Rows near named flat spaces through zero (a row that begins with a name and a colon came from that space)
q961_q286: [  5   7  28  36 -10 -16 -32 -11  -3 -14  15 -59 -11  -2  -6  28  -1 -27
  16  14 -41  -7  27  20 -20  -7  11 -18]
q261_q642: [ 17 -13 -17   2  24 -29  -7 -16  -3  15  -6 -12  25  54  41 -17  34  57
 -35 -35 -30  24 -23  -8  39  -6 -19 -17]
q73_q122: [ 22 -46 -24  12  31 -25 -57  10   5 -53  -1 -47  38  58  36  -1  38 -18
  -2   5  27   6   6  26  18  -7  11  -2]
q385_q963: [ -8 -24 -27  24 -15  -2  15  17  15  16  -8 -29   2  -5  18 -44  -2  -8
  -2  38  32  -9  21   4  -5   5 -27 -31]
q261_q642: [  7 -36 -32 -32 -16 -17 -27  14  -1 -45  33   2  29   0  -1  -1 -21 -27
  22  15  10  -6   0   0   6 -17  -6  -1]
q73_q122: [-17  23  43 -30  13  39   0 -42  44 -25 -33  10  -4 -39  28  45 -29   6
  -4 -20   7 -33   2  15   2  -2 -13   3]
q200_q83: [ 13 -26 -58 -16 -40   6  -3  39 -16 -16  37  30  -5 -19 -17 -10   5 -32
  22  35  -1   8  26 -26   9  13 -59   9]
q261_q642: [  8  22   6   8  10  10  42 -23  -4  38 -27   9  46 -35   4 -41   5  53
  18 -24   5  -8 -26 -18  19 -20  37 -60]
q73_q122: [-27  -8  -2  -5  13   8 -39  -6  10 -34 -11  13  -5  75  54  33  22  27
 -14 -33 -23  27   8   2  36 -13 -43  22]
q73_q122: [  5  -5   0  -3  12  15 -13  -5  15 -22 -17  -5   8  -6  17  10  11  -8
   4   1  19 -10   9   9   6   4  -6   0]
q261_q642: [  3   3  -2  -1  -5   2   5 -11  -1  -3  -3   3  29 -12  -1 -12  -7  15
  18  -6  -5  -3 -10  -8  13 -15  14 -32]
q73_q122: [-34  31  32 -10   0  25   9  -2   0  16   0  24 -34 -16  21  34  -2  10
   9 -28 -16  -5  25  -2 -12 -13 -23  32]
q200_q83: [-10   3 -23   5 -42  10  33  29  11   2  48   8  -5   3 -12   3 -25   2
 -29  36 -26  15   5 -18  27  24 -75 -14]
q261_q642: [ -7 -33 -25 -34 -15 -12 -27  34   1 -60  54   6  24  19  -6  18 -27 -40
  11  20  19   0   1   8   7 -13  -8  24]
q261_q642: [-29  32  36   9 -17  27  13 -24  15 -15 -14  13  12  -9 -24  16 -46  11
  16   0 -12  -3 -20  -2  10 -13  33 -35]
q385_q963: [  5  13   7 -31  11   6  -1  21 -14 -19  37  36  -4   7 -18  41   6  -9
 -11 -19  -7  11 -10  -4   8   9  -2  53]
q415_q371: [  8   8   1  16  14 -21  -1  33 -31  18  42 -11  -9  32   1  13  39   4
 -15 -15 -24  23   9   0   1   3  -6  33]
q261_q642: [-15  29  18   2 -19  -9  26 -13 -12  36  18  16 -14   5 -16   4 -22  37
 -15 -19 -57  17 -20 -19   6  -7  -7 -10]
q261_q642: [ 22 -21 -32 -64   9  15  -3 -18  17 -43 -16  59  43  -8  -2  -4 -16  13
  -5 -14  29  -4 -44 -16  38   5  -1   1]
q385_q963: [ -3   0   4  -5  20  27  16 -11  28 -28 -34   9  52  -6   1 -18 -16  11
   4   4  60 -14 -32   8  24  -3  44 -34]
q385_q963: [ 15   6 -16   8 -19  47  -9   5  17 -61  -1  23  19  -4 -28  29   0 -23
   7  34   0   9   1 -11  42  32 -28 -21]
q261_q642: [ 17  34  15  32  14  20  39 -10 -14  67 -40  -1 -21 -55  -3 -26  42  19
  10 -10   6 -12  18 -11 -21  15  12 -14]
q961_q286: [  0 -25 -43 -51 -22 -23  -6   7 -28   5  21  60  -7  11 -17 -18 -15   7
  11 -16 -16  19 -21 -31   1 -14 -12  29]
q415_q371: [-26   9   4 -22  14  14 -17  11 -25   6  -3  43 -23  10  33  23  33  11
  31 -48  -5   9  27 -10  -7 -28 -12  53]
q385_q963: [ -6  -2 -11  30 -12   1   7  24  -2  14  19 -28  -5   4  22  -7  20  -1
   0  17  -8   4  34   0   5   2 -42 -14]
q73_q122: [-11   4  11 -42 -11  12   9 -49  37 -13 -37  46 -21   8 -23  13 -63  18
 -46  -2  -9   1 -54  -7  12  24  -8   5]
q200_q83: [-21  -6  12  -8  23 -23 -19  38 -13 -24  57 -20  24  48  31  28  12  -1
  -2 -26   4   9   8  20   7 -32  10  35]
q73_q122: [  7  -3  12  -2   1  -7  -6 -13   8  -5 -15  -6 -19  -6 -31   2 -23 -25
 -13  18  13  -8 -15  13 -25  17  30  11]
q415_q371: [ 36  -4  -2   0  33   1  -3   2  -6   1 -17  -9  14 -24  -3  -7  37 -13
   5  -4  35 -13   1   9 -10  12  32  11]
q73_q122: [ -5   2  12   3  16  47 -36 -33  39 -51 -64  11 -15  17  24  39  12  -9
  -6   0  14  -3  11  12  20  23 -23   6]
q415_q371: [-21  -7  11  -2 -14 -26  -6 -18  11  -2  16 -27  18  18  21  -4 -37  22
  -2  -8 -29  -2 -10   6   5 -32  -1 -32]
q961_q286: [ 26 -20 -14  31  20   8 -34 -22  16  -7 -63 -29 -21  14  23  -9  46 -12
  -9  16  16  -1  21  13  -2  30 -15  -7]
q385_q963: [ 28  -8 -11   1 -10  -1 -13 -10  12 -24   5 -12   0  -4 -14  15  -2 -14
 -18  22 -20   1  -3   0  13  27 -26 -11]
q200_q83: [ 17   1  13  17  13 -12  32  -6  37  21   8 -62  14 -19  25 -10  -7  12
 -55  22   8 -22  -2  22   4  24 -29 -32]
q385_q963: [-17  33  15  17  13  28   0  24 -29   5   7  30  -9  19   6  28  45  13
  24 -33 -13  23  20 -12  12 -10   3  29]
q961_q286: [-26  28  23  42 -12  25  54  49  17  -8  55 -39  50 -14 -11   0 -25  -6
  -1  40  31  -9   7  13  20  -3   8 -47]
q961_q286: [ 17 -13 -13 -10  -7  -7 -24  -5 -16   7 -16  10 -42 -24 -17   0  11 -34
  18   8  -2  -7  20  -3 -36  11  -1  32]
q961_q286: [  1  -4   6 -48   8  -4  -9   8  -5 -14  20  28 -13 -20 -11  26 -15 -25
   3 -14  15 -13  -4   6 -23  -3  10  55]
q415_q371: [ 39   3  -1 -25  23  11 -20 -36  -4 -27 -30  25  36 -24  -6   9  20  12
  24 -30  -2  -7 -24  -9  20  -5  36 -14]
q73_q122: [ -4  19  21   1   5 -44  43  23 -51  82  39  -6  -9 -37 -32 -38  -5   7
  19 -22   1  -8  -9  -4 -57 -31  71  19]
q200_q83: [ 11   3 -17   3   1  23   8  46   0 -32  44   6  20   4  -4  23  23 -20
  -7  19  15   9  15  -2  29  21 -34  14]
q200_q83: [-62  23  18 -19 -14  19  65  36  15   9  49  26  36  -1   6  -7 -60  29
  -8  -3  32  -4 -21  -4  19 -30   1 -10]
q961_q286: [ 13 -33 -32  27 -16 -11 -27  12   3 -29  -7 -20  -4  37 -25 -17   0 -34
  -6  48  12  15  -1   5   3  24   0 -13]
q200_q83: [  9  -6 -19   9 -18  -6 -14   2 -13  -2   7   3 -11  10 -10  -1  10  -4
   7   8 -29  15   9 -13   6   6 -21  -5]
q415_q371: [ 42 -21 -34 -37   3  42 -28   0  23 -71 -20  36   6 -35 -15  29  14 -50
   7  28  39 -14   8  -2  19  43 -32  23]
q415_q371: [ -8  -3 -22 -16   2  43  11  35   1  -5 -11  41 -19 -32   9   1  24 -28
  19  12  56 -10  35  -7  -8  16 -33  41]
q415_q371: [-14  18   5 -13 -13   6 -25  -7 -26  -5   6  53 -47  39 -15  44   9  10
   0 -32 -63  36   0 -22   8   2 -25  48]
q961_q286: [ -5   6 -17 -19 -10  12  35   6 -13  37 -13  49 -15 -27 -20 -30  -6  11
   5  -3  18   2 -11 -24  -9   6   0  11]
q73_q122: [-11 -29 -26 -42   8 -21  -9  30  -7  -8  35  20   0  28  27   0   2  -2
 -14 -15  18   6   1   1   1 -12 -28  50]
q200_q83: [-12   2  -7  17 -16   8  -7  -1  -7  16 -10  -5 -19 -11  24  -5  17   4
  26  -1 -19   0  37  -9  -6 -11 -34 -11]
q415_q371: [  9  28  13  81  -7  23  32  14  -2  31 -35 -17 -41  18 -72 -19  13 -22
 -33  58  14  23 -10   2 -12  65  31 -15]
q415_q371: [ -4  -3 -19  -3  -5  20 -15  37  -5 -36  34  17   1  23  12  32  25 -16
   4   5  -3  17  26  -6  26   8 -49  28]
q261_q642: [ 41 -26 -48 -61  -9   3   9   5 -10   4  -2  49  -1 -77 -21 -25   0 -29
  22  10  37 -25   1 -21 -19  15 -14  26]
q415_q371: [-73  18   5  42 -29  65  14  29  15  -2 -36  29 -47  22   7   3  -9 -16
  21  32  34  13  43  -4  -3   7 -34   7]
q961_q286: [  4   2  29 -12  17  -1 -13 -31  18  -9 -40   3 -31   1 -30  15 -26 -23
 -25   4  20 -11 -27  21 -30  22  45  28]
q961_q286: [  0 -31  -8   0 -33 -36 -34   3   4 -40  37 -37   3  14 -31   5 -49 -46
   7  42 -15  -4  -3  16 -17  -7  14 -13]
q200_q83: [-14  19  10  -7  11  20  29  38  -1 -26  41  24  46  18 -19  15 -11   6
  -7  -3  29  11 -27  -1  32  -4  28   5]
q261_q642: [ 39 -29 -32 -23  23 -16 -12 -27   5  21 -44   9 -16   0  26 -25  35  17
 -30 -15   6  -1  -8  -6   1  23 -28  15]
q200_q83: [-11  22 -26   0 -27  68  47  30  -8  -3  -9  67  29 -59 -29 -24   1  -4
  57  20  45  -4  10 -37  24   1  -1 -29]
q73_q122: [  2  10 -10 -41 -46  11  58  23  11  18  59  21  -4 -94 -32  -1 -59 -23
  -1  36   2 -32   8 -16 -15  13 -49  -2]
q385_q963: [ 30 -13  -4   2  14 -28   3   1  13   7  24 -49  11   0  22   0  12   3
 -41   8 -10  -9   1  16   4  16 -29  -6]
q961_q286: [-13  -9  -8 -56 -16  -4  25  15   4   4  38  23  12 -58   5  -6 -44 -12
  17  -1  26 -31   3  -3 -19 -23 -12  16]
q385_q963: [ 15  -1   4   3  -5 -31 -18  -4 -11  20  38 -44 -15 -16  40  21  24   6
   0 -16 -62  -7  41   3 -10 -13 -54   2]
q200_q83: [  0  -5 -15   9 -20 -19  -1   1 -21   8  15   4  14  17 -16 -21  -7  14
  15  -1 -29  18 -13 -17   9 -16  12 -26]
q385_q963: [-16   2  19  15  -7 -27  -5 -36 -10  39 -35 -13 -25   8  -8 -27 -21  17
   9 -12 -22   1 -13   1 -32 -21  43 -18]
q385_q963: [ 40 -13 -10  32  32 -26  -1   2   4  29  -5 -59  -1  15  34 -16  57  13
 -44   3  -4   1  13  15   3  27 -28  -6]
[  3   2  13   3   0 -11   0 -12   2   4  -6  -9  -8  -1 -22  -2 -18  -8
  -8   6  -2  -3 -15   7 -15   5  27  -1] : q73_q122
[  1 -20  17  10   8 -43  13 -24  24  27 -11 -71  25 -21  16 -45 -38   5
 -13  15  26 -35 -15  30 -31 -20  43 -48] : q415_q371
[ 20   7   0  -3  11  -3 -24  -4 -16 -27  16   8  22  25  -1  28  27  12
   5 -25 -35  19  -9  -8  29  -4   4   3] : q415_q371
[-23  27  19  18 -20  14  33  33 -16   9  40  -4  23 -40 -28  -4 -21 -15
  44  14  13 -12  14  -2 -13 -25  36 -21] : q261_q642
[-40   3  32 -27  16 -19  -3  -6   0   0   8  10   1  30  11  10 -36  14
  -5 -35  11  -1 -25  16 -16 -36  45  30] : q200_q83
[  7  -1   5   1 -14 -11 -27 -33  -4   4  -9 -19 -10 -25  20   9   3   5
  29 -13 -49 -11  25  -4 -10 -20 -18 -22] : q385_q963
[  2   3   0  -5   8  18   6   5   5 -15  -6  12  22 -11  -2   0   2  -2
  10   0  26  -6  -6   0  10  -1  14  -5] : q261_q642
[-10   1  13  19  -4   9   4 -19  17   7 -40 -12 -17  -6 -12 -15 -20 -10
  -3  21  20 -10  -4  10 -18  10  22 -17] : q415_q371
[  5 -23 -20 -59 -16  -9   9 -15  11   5 -10  40 -20 -41 -24 -18 -48 -19
  -7  11  26 -21 -23  -7 -27   9  -1  25] : q261_q642
[ -3  15   9  19  -7 -10  18   1 -15  37   9 -11  -6 -10  -2 -12   5  17
   5  -7 -24   3   6  -8  -8  -8   2 -15] : q261_q642
[ 18 -21 -24 -47  14   4   0   8   8  -6 -10  40 -26  -8  -5   4   5 -20
 -31   2  36  -5  -9  -1  -9  33 -25  60] : q261_q642
[-30   6  12  17  -8  -8   3  39  -9 -21  58 -21  30  34  -1  14 -15  -5
  10   6  -3  11   4  10  12 -26  14  -6] : q261_q642
[ 19  31  -2  88  -4  55  -2  19 -12  -5 -12 -48  37 -44  34   3  87  -1
  73  17 -13  -5  81  -9  32  -6 -30 -78] : q73_q122
[-13   1   1  -3 -20   1   7  17  13 -14  53 -33  28 -28  40  17 -12   0
  16   7 -20 -19  37   4  14 -25 -54 -28] : q385_q963
[  1   8  15  15 -12  17  -3 -37  12   6 -49  -9 -11 -46 -12 -11 -16 -11
  31  14   3 -23   9   2 -22  -2  24 -36] : q261_q642
[  5  30  38  25  10  -3  -6 -32  -2  -1 -11 -14   6  24 -17  23  -1  25
 -12 -20 -45  14 -26   3  13   0  36 -22] : q385_q963
[ -4  25  35  18  27  12 -23 -28 -12  -7 -42  11  -4  26  -9  21  22  14
  15 -35 -11  13 -15   4   0  -9  60   7] : q200_q83
[-17   5   6 -28 -20  -6  18  -9   3   7  13  27  -8  -8 -24   0 -49   6
  -9  -1 -12  -1 -26  -9  -7  -5   5   5] : q261_q642
[-14   2 -15 -10 -22  16   7   0 -16   5 -13  44   0 -17 -20 -19 -12   1
  40  -2   6   4  -3 -23  -2 -15  15  -8] : q200_q83
[-42  14  44  -6  24  -2   6  11  23  -3  25 -25  -9  30  46  39 -14  11
 -36 -22   6  -7   9  31  -4 -14 -16  35] : q200_q83
[ -6  -5   8  21  21 -11 -13 -18  13  -7 -19 -27  25  55  34  -5  13  37
 -22 -18  -9  14 -17  10  29 -10   7 -27] : q261_q642
[  0 -17 -17 -20   9  15 -14  29  10 -31  22  -5  13 -16  43  19  23 -23
  14   3  31 -17  40  10   7  -6 -45  24] : q73_q122
[ 0  2  0  6  4  3 -1  7 -2 -8  7 -3 14  8  5  3  9  4  3 -3  1  4  1  0
 11 -4  2 -5] : q261_q642
[ 16 -11 -11 -12  -2   4   3 -11  19 -19  -5  -4  25 -14   0  -6 -13   0
  -7  13  11 -10 -13   0  16   8  -7 -24] : q73_q122
[-30 -20 -17 -52  -9  44 -30 -10  28 -56 -27  46   3 -25  46  23 -17 -17
  43  -8  35 -23  30  -2   9 -23 -43  18] : q415_q371
[  2  28  18  -4  28  25  -7   1 -23  -9 -18  50  -8  23 -23  28  33   9
   6 -36   1  23 -18 -10  11   7  40  41] : q385_q963
[ -4  18  17   6 -17 -13   6 -38 -18  43 -29  17 -37 -11 -33 -13 -20  17
   7 -14 -44   7 -18 -16 -26  -4  29  -8] : q961_q286
[-65   2   7 -46  -9 -18  12  32 -45  53  27  52 -41 -14  18 -14 -19   2
  52 -48  15  -5  25 -11 -59 -65  21  72] : q385_q963
[-14  33  36   0   7   9  23  -1  -1  16  19  -4   8 -23   6  20  -7  17
   5 -22 -13 -10   3   3  -2 -16  11  -2] : q961_q286

Rows near named flat spaces through zero (a row that begins with a name and a colon came from that space)
q410_q581: [  6 -19  25  42 -47  -4  21  48  46 -14  13   5  16  62   3  15  -2  -8
 -29   3 -21   2 -11 -22  12  12  67  50]
q410_q581: [ -6 -28  22  27  -1  16   6   4   7  -5  25 -15  18  24  12  13  33  20
 -17  18  19   4  11   3   4  10  -2  21]
q259_q427: [-24  13  -4  26  63  -1 -18 -37 -49  34  -2 -23 -12 -62  30 -52  32  -6
  38 -19  56   2  11  44 -21   0 -58 -28]
q410_q581: [  0  12 -43 -75   2  15 -29 -29 -27 -25   4   8 -15  20 -28   8  -6  45
 -26  24 -13  -2  23   1 -14  -4 -23 -54]
q982_q664: [ 13 -15 -10 -55  -4  33  -7 -34 -10 -22  16  -1  15  16 -16  52  23  66
 -26  41  -3   3  28  -4   8  -1 -62 -21]
q259_q427: [ 18  14  -9  -3   4 -12  10   5 -22  10 -15   5 -13  20   0  -1 -14  16
   0  -7  -3  -1  -4  15  -7   4 -13 -13]
q259_q427: [ 43  27 -11  -3 -57  -7  25  19  27   3 -22  31   9  52  -2  36 -15  33
 -17  -7 -48   7  -6 -11  14   6 -17  20]
q259_q427: [  0 -27  11 -35   9   1   7   2   2 -19   3   0  -1 -22 -24  24 -23 -22
   5  21 -12  -9  -9 -24  10  -9  22   3]
q982_q664: [ -1  37 -52   0 -32   1 -15  -4   1  -1   2  30  -7  29  17 -50  35  27
 -13   0 -37  10  27   4 -23  19 -30   4]
q409_q937: [ -2 -38  20   2  32 -25  26  32 -22  -8  -1  -4 -21 -16 -13 -16 -33 -54
  20  14  -6 -16 -25 -13  -5   2  59  20]
q409_q937: [  7  -9  -7 -24  12   7   4 -14 -20  -5   3   2  -2  -6  -4   8  10  19
   1  20  -4  -1  10   1  -2   3 -34  -6]
q982_q664: [  0 -36  69  17  36   3  16  -3   9  13  -5 -39  18 -50  -9  62 -32 -32
  24 -12  56  -7 -32   1  33 -26  17  -1]
q409_q937: [-44   8   9  16 -38  32 -39 -28  89  -8  18  -1  44 -78  11   0  34 -46
  12 -19   1  12   7 -37  27 -21   7  26]
q982_q664: [ 18 -38 -12 -81  30   9   8 -10 -57 -34  12  -3 -20  33 -40  38 -18  46
 -25  59 -10 -14  13  -3  -9   3 -13 -35]
q982_q664: [ -6  13  -4  20   8 -34   6  31  -7   9 -18   6 -26  -2  -1 -43 -38 -52
  17 -27  -8  -8 -25   1 -13   0  63   2]
q259_q427: [ -1  18  -6  23 -70  -4   5  25  80  -8  -5  35  22 -10   7  -8   1 -43
   4 -16 -59   8 -11 -45  18   0  35  58]
q259_q427: [ 21  26 -13   0  -1 -19  16   2 -11  20 -27  18 -11 -17   7 -10 -15  -7
  24 -17 -20   1 -10   6  -2   1 -29   3]
q410_q581: [ -6 -37  34  45  -9  15  12  17  17  -7  30 -19  23  39  15  17  36  17
 -23  18  21   4   8   0   8  14  15  36]
q409_q937: [ -1  -2 -17 -42   8  -4  -9   0 -18 -17  -2   3 -18  11 -24   0 -26   0
 -10  12 -11  -8  -1  -5  -9  -4  24 -27]
q409_q937: [  5   0  12   1  44  -9  10 -18 -32  25 -17 -11  -7 -57   7  -1  -8 -15
  39 -11  26  -4 -10  18   2  -8 -41 -12]
q409_q937: [  4 -31  15  -3  29  -4  21   0 -21   0   4  -3  -2 -36   1   0   6 -18
  23  22   0  -7  -3  -6   2   4 -17  20]
q410_q581: [ -7   6  -1  -2   1  -3  -8  -1   6   0  -4  -1  -3 -12  -4  -5 -11 -15
   4 -10   2  -1  -5  -3   1  -6  15  -7]
q409_q937: [ -3   7 -13 -32  12  -1 -12 -12 -14  -5  -6   0 -11 -11 -15   1 -18  -1
   1   1   1  -4   0   1  -4  -9   1 -28]
q409_q937: [ -1  37  17  38  29 -26  -2  -1 -12  44 -36 -17 -13 -35  12 -15 -38 -34
  35 -63  45  -1 -31  33   1 -18   9 -29]
q982_q664: [  2   1   7  -7   7  -8   2   5  -1   1 -10  -3  -6  -8 -10   8 -26 -16
   6  -9   4  -5 -14  -2   4  -9  22  -9]
q982_q664: [ -9 -34   4  12  -5   8   8  16   1 -20  29   0   4  29   5 -13  30   5
 -18  33 -10  -1  14 -11  -8  18  19  31]
q410_q581: [  1  15 -28 -48   0   0 -18 -10 -16 -14  -6   7 -16  15 -23   2 -23  16
 -15   5 -12  -4   5   0 -10  -6   6 -39]
q259_q427: [ 23  31  -8  15 -27   4  11 -15  18  23 -17  18  18 -14  22  12  22  23
  14 -15 -16  13   6   4  12   3 -71  17]
q982_q664: [  0  -4  12  20  36 -26  14  15 -31  17 -14  -9 -21 -17   4 -25 -24 -33
  25 -15  17  -8 -20  15 -10   0  23  -3]
q410_q581: [-19   1  10  15 -12   1 -12   6  34  -3   4  -3   9 -19   0  -6  -5 -34
   4 -15   3   1  -9 -14   8  -9  38  10]
q259_q427: [-13  10  -2  29  -5   8 -13  -7   8   9   9  -6   8   4  19 -19  28   8
  -4 -11  17   7  11  12  -5   5 -10   2]
[  2   3 -14 -15 -38   8  -4   6  31 -19   7  18   9  18  -7   7   5   5
 -17  11 -35   3   7 -24   5   3  11  16] : q410_q581
[ 10  24  -7 -22  45 -13  -4 -26 -49  26 -29 -11 -22 -35  -5   1 -29   6
  27 -22  30  -5  -9  32  -7 -14 -40 -51] : q409_q937
[ -3   8 -23  -3 -16  -7  -4  13   1 -10   3  16 -11  24  -1 -29   2  -2
 -11   4 -26   0   6  -7 -14  10  20   6] : q982_q664
[ 11   2   4  -8 -27   8  10  -7  37  -1  -6  18  21 -38   1  24   6 -13
  16   3 -30   5  -3 -27  22  -6 -28  30] : q259_q427
[  1   1  13  12  14   0   4  -8  -5  14  -5  -9   4 -20   7   7   2  -2
  13  -9  19   1  -4  10   5  -4 -18  -2] : q982_q664
[-14 -28  34  36  -2  -1   9  21  27  -4  13 -13  13  -5   5   4   2 -34
   2  -1  12  -2 -13 -13  11  -1  47  32] : q982_q664
[  3  -1  18  -2   4   6   0 -10  10   6  -6 -11  10 -20  -4  30 -11  -2
   7  -9  17   1  -8   0  15 -13  -8  -8] : q982_q664
[ 28  15  -4 -16   4  -2  20 -21  -8  20 -24  15   6 -45   6  21   0   9
  31  -3 -15   3  -3   1  12  -5 -76   5] : q259_q427
[ 25   3 -15 -11   3   3  20 -15 -25  10  -6  16   1  -8  13   2  27  33
  12  19 -20   4  15   7  -3  13 -78  12] : q410_q581
[  3  23 -28 -44  24  -5 -14 -26 -33   5 -17   6 -20 -30 -12 -10 -18   5
  15  -5  -1  -4   3  12 -11 -10 -33 -43] : q410_q581
[  2   7  28  63   1 -10  17  11  13  31  -9  -9  12 -14  29  -8  11 -17
  21 -30  22   6 -13  15   8   3  -7  27] : q409_q937
[  7   8 -28 -33 -10   6  -8  -9 -11 -13   3  13  -7  22  -9  -1   6  29
 -16  17 -22   1  16  -2  -9   6 -19 -14] : q982_q664
[ 16  45 -43 -42 -14  11 -19 -37 -12   6 -16  18  -2   1  -2   7   9  51
  -5  -6 -15   9  21  13  -5  -3 -75 -38] : q982_q664
[ -2  21 -29 -18 -26 -13 -10  17  11 -13  -8  21 -16  24 -13 -23 -23 -13
 -12  -7 -35  -2  -4 -14 -11   1  42  -6] : q982_q664
[  2  30 -40 -54   0   0 -19 -28 -10  -3 -16  20 -13 -37 -14 -11 -13   0
  13  -2 -26  -1   7  -6  -6 -10 -34 -31] : q410_q581
[-23 -10   7  19  -9  17 -18  -2  20 -10  24 -13  14  14   7  -5  26   5
 -19   4  17   5  12  -2   0   2  19   5] : q259_q427
[ -9  -4 -19 -48  -3  17 -20 -22   3 -22  10   6   1 -16 -18   9   3   8
  -8  21 -14  -1  14 -16   0  -7 -11 -18] : q409_q937
[ 18  13  -5 -10 -18 -10  18   0  21   8 -22  26   5 -45   0   7 -13 -28
  30  -7 -39   1 -13 -22  14  -6 -23  25] : q259_q427
[ 25 -11  19  51   2 -21  40  38 -23  17  -5  -1  -7  57  19  -6   3  15
  -5   0   2  -1 -10  20  -7  23   8  30] : q409_q937
[  5  -7   5  15  30   6   9 -19 -33  18   4 -11   2 -15  20  -5  33  26
  14   8  25   3  13  25  -6   9 -63  -1] : q982_q664
